Below is a small trained network, with its code and all its weights. Each question gives an input and a target symbol and asks what happens when units are switched off, that is, made to give their printed mean instead of their output.

import numpy as np


def w(rows, s, z=0):
    codes = np.array(rows[::2]) - 128.0
    scale = np.full(codes.shape[1], s)
    scale[-1] = z or s
    return codes * scale


def norm(h):
    return h / np.sqrt((h * h).mean(-1, keepdims=True) + 1e-5)


def f(y):
    return np.maximum(y, 0)


def softmax(a):
    e = np.exp(a - a.max(-1, keepdims=True))
    return e / e.sum(-1, keepdims=True)


def log_softmax(a):
    a = a - a.max(-1, keepdims=True)
    return a - np.log(np.exp(a).sum(-1, keepdims=True))


def net(x, mask):
    ids = ['βδηθλξπτφψ'.index(c) for c in x.split()]
    T = len(ids)
    res = E[ids] + P[:T]
    u = 0
    for l in range(2):
        q, k, v = (norm(res) @ M[l].T for M in (Q, K, V))
        z = softmax(np.where(np.tri(T) > 0, q @ k.T / 3**0.5, -1e9)) @ v
        res = res + np.where(mask[u], z, O[l][:, -1]) @ O[l][:, :-1]
        u += 1
        y = f(norm(res) @ A[l][:, :-1].T + A[l][:, -1])
        res = res + np.where(mask[u : u + 4], y, B[l][:, -1]) @ B[l][:, :-1]
        u += 4
    return log_softmax(norm(res)[-1] @ U[:, :-1].T + U[:, -1])


Q, K, V, O, A, B = {}, {}, {}, {}, {}, {}
E = w([
[136,128,175,95,92,136],'β',
[211,131,94,151,180,129],'δ',
[107,136,163,117,111,84],'η',
[87,164,135,65,94,102],'θ',
[36,161,101,146,143,20],'λ',
[107,167,202,118,188,166],'ξ',
[193,255,176,91,129,130],'π',
[91,79,122,111,154,74],'τ',
[128,94,141,132,109,30],'φ',
[225,150,136,47,37,99],'ψ',
],0.022)
P = w([
[210,146,248,2,113,85],'0',
[162,130,199,60,91,50],'1',
[147,120,186,79,91,74],'2',
[130,118,181,104,81,90],'3',
[124,112,185,131,81,106],'4',
[118,94,172,120,109,121],'5',
[102,96,170,150,89,140],'6',
[104,91,175,174,94,152],'7',
[89,60,157,122,125,149],'8',
],0.0085)
Q[0] = w([
[111,182,193,144,156,173],'L0H1',
[12,172,229,81,116,51],'L0H1',
[233,214,2,198,224,111],'L0H1',
],0.0086)
K[0] = w([
[141,255,105,151,122,146],'L0H1',
[98,78,143,208,156,145],'L0H1',
[202,177,190,46,69,59],'L0H1',
],0.0097)
V[0] = w([
[109,140,153,116,93,58],'L0H1',
[93,3,144,81,96,155],'L0H1',
[2,122,68,189,188,226],'L0H1',
],0.007)
O[0] = w([
[107,171,2,191,116,49,200],'L0H1',
[234,180,153,158,56,214,130],'L0H1',
[138,135,136,77,97,3,1],'L0H1',
],0.008,0.0089)
A[0] = w([
[194,197,76,147,48,129,2],'L0N1',
[2,149,167,111,181,130,152],'L0N2',
[200,147,113,130,32,150,36],'L0N3',
[141,20,29,121,38,57,44],'L0N4',
],0.0079,0.0043)
B[0] = w([
[207,168,133,54,92,105,193],'L0N1',
[97,84,174,128,165,244,253],'L0N2',
[157,46,151,2,128,85,207],'L0N3',
[80,147,126,242,162,95,232],'L0N4',
],0.0093,0.005)
Q[1] = w([
[83,134,246,134,73,204],'L1H1',
[102,80,83,28,137,215],'L1H1',
[254,94,129,90,151,90],'L1H1',
],0.0071)
K[1] = w([
[211,254,191,135,161,210],'L1H1',
[145,138,216,58,136,138],'L1H1',
[132,78,200,104,34,117],'L1H1',
],0.0078)
V[1] = w([
[163,62,149,120,199,2],'L1H1',
[113,241,196,197,143,169],'L1H1',
[167,218,197,57,156,127],'L1H1',
],0.0049)
O[1] = w([
[88,97,154,182,83,92,77],'L1H1',
[212,70,74,238,58,100,254],'L1H1',
[40,2,91,122,124,143,233],'L1H1',
],0.0093,0.003)
A[1] = w([
[165,189,131,52,204,212,2],'L1N1',
[69,207,44,161,118,53,125],'L1N2',
[205,236,243,84,160,107,57],'L1N3',
[74,2,101,98,119,82,72],'L1N4',
],0.0081,0.0032)
B[1] = w([
[149,170,112,188,177,74,218],'L1N1',
[127,134,181,152,157,37,253],'L1N2',
[96,220,101,79,33,7,189],'L1N3',
[70,164,125,209,69,80,202],'L1N4',
],0.012,0.0042)
U = w([
[75,241,135,167,147,6,154],'β',
[254,69,92,237,154,107,154],'δ',
[80,181,86,110,137,151,191],'η',
[90,69,59,171,27,140,91],'θ',
[180,82,180,105,107,153,93],'λ',
[51,69,245,133,165,188,84],'ξ',
[46,93,132,150,36,127,72],'π',
[121,106,101,119,136,92,2],'τ',
[123,99,106,123,136,96,6],'φ',
[154,109,90,25,53,33,128],'ψ',
],0.01,0.0049)

Each question gives the input, a string of symbols that net reads in full, and the target symbol t.
The units are the heads (3 rows each of Q, K, V and O) and the neurons (one row each of A and B). Each row of codes is followed by its name. A weight is (code - 128) times the scale printed after its matrix; where a second scale follows, it is the last column's (O, A, B and U).
mask holds one flag per unit, layer by layer, with each layer's heads first. A switched-off unit (its flag False) gives its mean, the last column of its rows in O or B, instead of its output. The means were averaged over made-up inputs and are rounded, as every weight is.
A unit's drop is (log p(t) with every unit on - log p(t) with that unit switched off) / (log p(t) with every unit on - log p(t) with every unit switched off).
The circuit of an input: a set's keep is (log p(t) with only the set's units on - log p(t) with every unit switched off) / (log p(t) with every unit on - log p(t) with every unit switched off). Starting from all 10 units, units are removed one at a time, each time the one whose removal leaves the highest keep (on an exact tie, the one counted first), for as long as the keep stays at least 0.8.
circuit, biggest first: the units of the circuit, biggest drop first
most important unit: the unit with the biggest drop
top k neurons: the k neurons with the biggest drops, biggest first
k most important neurons of layer l: the k neurons of layer l with the biggest drops, biggest first
input θ η η π β π τ β, target ψ: circuit, biggest first : L0H1; L0N3
input φ π δ β β θ φ δ θ, target ξ: most important unit : L0N2
input ψ ψ β, target λ: 3 most important neurons of layer 0 : L0N2; L0N3; L0N4
input θ ψ π ξ δ θ φ η, target ξ: top 2 neurons : L0N2; L1N3
input τ θ η, target ψ: top 2 neurons : L0N1; L0N4
input ξ θ φ η, target π: top 2 neurons : L1N4; L0N4
input δ φ ξ ψ ξ θ, target π: top 3 neurons : L1N4; L0N2; L1N2
input ψ θ θ β φ η, target δ: circuit, biggest first : L0H1; L1H1; L1N3
input ξ ψ θ, target π: circuit, biggest first : L1H1; L0N2
input θ ξ λ π λ τ, target β: circuit, biggest first : L0H1; L1H1
input δ η θ, target ξ: circuit, biggest first : L0H1; L0N2
input β θ ψ τ η, target ψ: circuit, biggest first : L0H1; L0N1; L0N3
input φ η η, target δ: circuit, biggest first : L0H1; L1H1
input ψ η β, target λ: top 3 neurons : L1N3; L0N3; L1N1
input π δ ψ β, target ξ: top 2 neurons : L0N2; L1N3
input θ θ θ, target η: most important unit : L0H1
input β β λ φ φ π ψ θ, target θ: 2 most important neurons of layer 1 : L1N1; L1N3
input θ φ ψ π λ ξ τ, target β: top 2 neurons : L0N2; L1N2
input β θ φ π η β, target θ: 2 most important neurons of layer 1 : L1N4; L1N2
input ξ η π β, target θ: circuit, biggest first : L1H1
input τ τ δ ψ φ ξ π ξ π, target δ: 2 most important neurons of layer 0 : L0N1; L0N3
